Below is a small trained network, with its code and all its weights. Each question gives an input and a target symbol and asks what happens when units are switched off, that is, made to give their printed mean instead of their output.

import numpy as np


def w(rows, s, z=0):
    codes = np.array(rows[::2]) - 128.0
    scale = np.full(codes.shape[1], s)
    scale[-1] = z or s
    return codes * scale


def f(y):
    return y / 2 * (1 + np.tanh(0.7978845608 * (y + 0.044715 * y**3)))


def softmax(a):
    e = np.exp(a - a.max(-1, keepdims=True))
    return e / e.sum(-1, keepdims=True)


def log_softmax(a):
    a = a - a.max(-1, keepdims=True)
    return a - np.log(np.exp(a).sum(-1, keepdims=True))


def net(x, mask):
    ids = ['αβδεηθλξπστφψω'.index(c) for c in x.split()]
    T = len(ids)
    res = E[ids] + P[:T]
    q, k, v = (res @ M[0].T for M in (Q, K, V))
    z = softmax(np.where(np.tri(T) > 0, q @ k.T / 2**0.5, -1e9)) @ v
    res = res + np.where(mask[0], z, O[0][:, -1]) @ O[0][:, :-1]
    y = f(res @ A[0][:, :-1].T + A[0][:, -1])
    res = res + np.where(mask[1:9], y, B[0][:, -1]) @ B[0][:, :-1]
    return log_softmax(res[-1] @ U[:, :-1].T + U[:, -1])


Q, K, V, O, A, B = {}, {}, {}, {}, {}, {}
E = w([
[158,108,99,84,71,157,159,75,121],'α',
[203,62,176,152,58,87,33,55,195],'β',
[178,155,117,113,141,112,92,46,223],'δ',
[174,175,132,151,90,134,165,122,39],'ε',
[236,218,91,109,102,105,138,54,188],'η',
[126,138,132,4,210,227,11,70,32],'θ',
[165,186,48,48,45,147,145,72,133],'λ',
[172,175,105,98,106,202,195,100,47],'ξ',
[148,107,118,145,75,85,96,109,86],'π',
[239,190,146,184,117,73,75,137,93],'σ',
[196,90,187,228,188,60,124,44,108],'τ',
[128,135,121,162,193,95,148,208,10],'φ',
[105,83,193,190,115,91,180,53,60],'ψ',
[205,111,161,209,96,10,94,66,164],'ω',
],0.013)
P = w([
[178,3,126,158,66,183,130,152,141],'0',
[192,93,104,161,89,142,137,128,97],'1',
[190,96,101,157,93,146,135,128,97],'2',
[185,87,96,159,96,139,134,128,98],'3',
[185,94,95,153,99,139,132,127,94],'4',
[191,115,93,174,104,105,118,111,77],'5',
[178,108,84,145,106,121,127,105,77],'6',
[186,114,83,165,105,91,105,97,83],'7',
[191,125,75,155,109,94,112,95,78],'8',
[184,125,68,150,112,91,112,86,77],'9',
[183,129,65,143,110,86,116,82,72],'10',
[191,126,58,148,114,76,118,73,70],'11',
[188,131,57,143,117,86,118,72,64],'12',
[186,136,64,145,116,76,117,66,63],'13',
],0.016)
Q[0] = w([
[59,115,61,134,93,89,168,99,206],'head 0',
[248,163,99,220,85,31,99,112,68],'head 0',
],0.012)
K[0] = w([
[140,122,91,144,160,133,203,142,135],'head 0',
[193,8,128,172,77,232,171,249,197],'head 0',
],0.012)
V[0] = w([
[116,136,245,201,164,32,37,73,185],'head 0',
[149,145,4,78,78,135,101,107,223],'head 0',
],0.012)
O[0] = w([
[198,61,39,42,112,195,219,186,148,5],'head 0',
[137,208,247,33,153,69,123,142,137,47],'head 0',
],0.015,0.0023)
A[0] = w([
[85,21,32,123,196,193,196,140,147,46],'neuron 0',
[77,196,188,127,138,144,66,107,103,48],'neuron 1',
[183,122,109,215,140,254,106,107,105,182],'neuron 2',
[114,92,42,181,138,186,106,94,119,7],'neuron 3',
[218,71,130,75,123,119,217,158,157,239],'neuron 4',
[99,29,166,45,57,134,59,56,171,150],'neuron 5',
[209,68,67,51,155,111,230,145,165,20],'neuron 6',
[151,131,210,57,133,80,186,178,160,6],'neuron 7',
],0.0072,0.011)
B[0] = w([
[130,195,101,125,84,112,69,125,160,202],'neuron 0',
[130,90,95,87,108,185,182,170,153,204],'neuron 1',
[145,96,92,93,152,103,90,140,196,229],'neuron 2',
[128,180,248,149,195,202,159,121,77,181],'neuron 3',
[76,159,138,189,158,106,151,161,122,254],'neuron 4',
[132,167,124,89,129,126,185,125,70,145],'neuron 5',
[118,76,211,92,100,113,114,124,80,213],'neuron 6',
[77,76,55,136,125,190,61,129,102,145],'neuron 7',
],0.012,0.021)
U = w([
[138,89,119,150,134,174,156,126,85,90],'α',
[207,144,136,122,127,125,120,75,76,222],'β',
[88,109,108,97,149,138,129,133,218,105],'δ',
[138,109,28,134,125,130,210,160,197,245],'ε',
[182,225,171,143,165,135,231,141,188,115],'η',
[165,2,81,57,106,180,35,85,115,95],'θ',
[120,141,86,138,104,144,107,96,113,88],'λ',
[157,154,86,159,150,221,161,134,156,133],'ξ',
[62,38,30,134,53,112,12,108,138,46],'π',
[172,156,123,149,98,118,60,173,148,52],'σ',
[119,86,149,140,200,108,86,93,152,51],'τ',
[69,193,71,129,201,94,90,126,104,115],'φ',
[59,149,102,202,93,164,174,120,167,86],'ψ',
[122,99,111,118,75,47,91,143,171,26],'ω',
],0.0082,0.012)

Each question gives the input, a string of symbols that net reads in full, and the target symbol t.
The units are the heads (2 rows each of Q, K, V and O) and the neurons (one row each of A and B). Each row of codes is followed by its name. A weight is (code - 128) times the scale printed after its matrix; where a second scale follows, it is the last column's (O, A, B and U).
mask holds one flag per unit, heads first, then neurons. A switched-off unit (its flag False) gives its mean, the last column of its rows in O or B, instead of its output. The means were averaged over made-up inputs and are rounded, as every weight is.
A unit's drop is (log p(t) with every unit on - log p(t) with that unit switched off) / (log p(t) with every unit on - log p(t) with every unit switched off).
The circuit of an input: a set's keep is (log p(t) with only the set's units on - log p(t) with every unit switched off) / (log p(t) with every unit on - log p(t) with every unit switched off). Starting from all 9 units, units are removed one at a time, each time the one whose removal leaves the highest keep (on an exact tie, the one counted first), for as long as the keep stays at least 0.8.
circuit, biggest first: the units of the circuit, biggest drop first
unit that matters most: the unit with the biggest drop
k most important neurons: the k neurons with the biggest drops, biggest first
input π ψ σ τ ω σ τ σ π, target β: unit that matters most : neuron 4
input π ε π ψ α σ τ α σ σ ω τ ω α, target β: circuit, biggest first : neuron 4; head 0; neuron 2
input β σ τ π, target α: circuit, biggest first : neuron 4; head 0; neuron 6; neuron 7
input σ ω π σ η λ ξ σ τ, target ε: 2 most important neurons : neuron 6; neuron 3
input π τ σ β φ α ω π δ, target β: 3 most important neurons : neuron 4; neuron 2; neuron 0
input ξ β σ α τ α η σ β φ ε, target ψ: circuit, biggest first : neuron 1; head 0
input ξ δ σ, target ψ: 2 most important neurons : neuron 1; neuron 2
input φ π τ λ, target τ: 3 most important neurons : neuron 3; neuron 2; neuron 1
input σ ψ τ τ, target ε: circuit, biggest first : neuron 3; neuron 6
input π β π π, target β: circuit, biggest first : head 0; neuron 4; neuron 2
input α π ψ φ π ξ τ τ, target η: circuit, biggest first : head 0; neuron 1
input ε τ ω, target π: circuit, biggest first : head 0; neuron 3
input ψ σ τ σ σ π σ δ σ ε, target ξ: circuit, biggest first : neuron 3; head 0
input τ ξ β δ λ φ, target σ: 4 most important neurons : neuron 0; neuron 3; neuron 6; neuron 4
input δ σ τ τ π τ σ ω σ ω, target φ: circuit, biggest first : neuron 7; head 0; neuron 6
input δ π σ π σ η π π, target φ: circuit, biggest first : head 0; neuron 7; neuron 6
input σ ψ δ ε η δ π σ ψ ε σ π ω, target ε: 3 most important neurons : neuron 3; neuron 6; neuron 0
input β ψ ξ ψ δ σ, target α: 3 most important neurons : neuron 4; neuron 6; neuron 7
input λ β π π δ π π δ ψ, target δ: circuit, biggest first : neuron 1; head 0; neuron 7
input φ π ψ σ ψ ψ τ π ε β π σ, target τ: 4 most important neurons : neuron 3; neuron 2; neuron 0; neuron 4
input ω σ ε φ σ σ, target ω: 2 most important neurons : neuron 6; neuron 4
